Below is a small trained network, with its code and all its weights. Each question gives an input and a class and asks what happens when units are switched off, that is, made to give their printed mean instead of their output.

import numpy as np


def w(rows, s, z=0):
    codes = np.array(rows[::2]) - 128.0
    scale = np.full(codes.shape[1], s)
    scale[-1] = z or s
    return codes * scale


def f(y):
    return np.maximum(y, 0)


def log_softmax(a):
    a = a - a.max(-1, keepdims=True)
    return a - np.log(np.exp(a).sum(-1, keepdims=True))


def net(x, mask):
    res = np.array(x, float).reshape(1, 6) / 4 @ E
    y = f(res @ A[0][:, :-1].T + A[0][:, -1])
    res = res + np.where(mask, y, B[0][:, -1]) @ B[0][:, :-1]
    return log_softmax(res[-1] @ U[:, :-1].T + U[:, -1])


A, B = {}, {}
E = w([
[143,135,130,105,156,99,122,101,124,137,89,116],'x0',
[122,119,135,103,157,131,117,92,107,165,105,99],'x1',
[109,141,146,133,147,109,129,130,117,136,167,119],'x2',
[188,171,95,140,244,181,168,220,106,150,133,126],'x3',
[148,100,132,115,100,167,128,144,134,116,107,134],'x4',
[71,152,148,230,134,147,96,145,122,53,16,67],'x5',
],0.011)
A[0] = w([
[77,150,135,220,126,152,77,149,129,80,73,29,172],'N0',
[93,101,178,100,113,70,146,89,96,174,167,150,210],'N1',
[154,75,128,113,89,77,132,74,186,170,174,153,209],'N2',
[187,153,71,145,206,150,148,253,99,174,106,99,162],'N3',
[173,143,88,65,183,175,246,144,119,198,189,140,177],'N4',
[107,132,183,75,42,84,93,90,123,81,135,105,253],'N5',
[251,151,99,62,160,121,174,192,137,185,175,141,185],'N6',
[151,165,132,185,202,196,168,201,121,104,71,75,106],'N7',
[124,77,149,63,73,163,129,126,175,151,147,195,246],'N8',
[68,128,190,181,76,115,74,101,109,70,83,89,126],'N9',
],0.0061,0.0038)
B[0] = w([
[89,76,138,168,160,97,170,171,140,57,59,27,200],'N0',
[90,126,142,38,114,84,81,93,170,153,123,182,196],'N1',
[143,64,150,89,89,30,50,93,189,167,152,186,207],'N2',
[184,162,177,204,154,255,150,134,22,145,128,98,225],'N3',
[214,152,99,82,93,142,168,72,84,148,193,108,251],'N4',
[97,17,115,92,55,57,127,114,190,126,98,147,210],'N5',
[179,179,79,58,108,172,205,74,106,143,198,127,252],'N6',
[159,186,219,180,211,178,83,194,128,138,115,92,188],'N7',
[104,102,140,35,61,86,92,106,119,151,181,151,209],'N8',
[11,130,138,88,112,94,201,190,139,44,54,61,193],'N9',
],0.0071,0.012)
U = w([
[113,87,130,90,85,73,21,92,194,181,152,255,216],'0',
[183,187,88,93,106,161,179,100,76,151,173,141,146],'1',
[26,98,111,124,83,85,142,127,164,75,85,62,124],'2',
[140,154,196,214,184,169,97,170,104,123,106,80,9],'3',
],0.0083,0.0015)

Each question gives the input, the list of numbers given to net, and the class t.
The units are the neurons (one row each of A and B). Each row of codes is followed by its name. A weight is (code - 128) times the scale printed after its matrix; where a second scale follows, it is the last column's (A, B and U).
mask holds one flag per neuron, in row order. A switched-off neuron (its flag False) gives its mean, the last column of its row in B, instead of its output. The means were averaged over made-up inputs and are rounded, as every weight is.
A unit's drop is (log p(t) with every unit on - log p(t) with that unit switched off) / (log p(t) with every unit on - log p(t) with every unit switched off).
The circuit of an input: a set's keep is (log p(t) with only the set's units on - log p(t) with every unit switched off) / (log p(t) with every unit on - log p(t) with every unit switched off). Starting from all 10 units, units are removed one at a time, each time the one whose removal leaves the highest keep (on an exact tie, the one counted first), for as long as the keep stays at least 0.8.
units of the circuit, in order: the units of the circuit, biggest drop first
top k neurons: the k neurons with the biggest drops, biggest first
drop of u: that unit's drop, to one decimal
input [4,-8,-3,0,8,-4], class 0: units of the circuit, in order	[N3]
input [-3,5,1,0,-5,-6], class 0: top 3 neurons	[N2; N3; N1]
input [6,3,6,-1,-7,1], class 2: top 2 neurons	[N2; N8]
input [-6,0,-8,-1,7,0], class 0: top 2 neurons	[N0; N9]
input [-5,-5,-5,1,-5,6], class 3: top 2 neurons	[N7; N5]
input [2,5,-2,8,-5,1], class 3: top 3 neurons	[N7; N3; N8]
input [7,-8,6,0,0,-5], class 0: top 3 neurons	[N3; N2; N1]
input [-7,8,3,-1,-7,-6], class 0: drop of N5	0.0
input [2,-6,-2,7,-6,2], class 3: drop of N7	0.2
input [2,-7,4,1,8,4], class 3: drop of N8	0.1
input [4,8,-2,-1,-4,-7], class 0: drop of N2	0.1
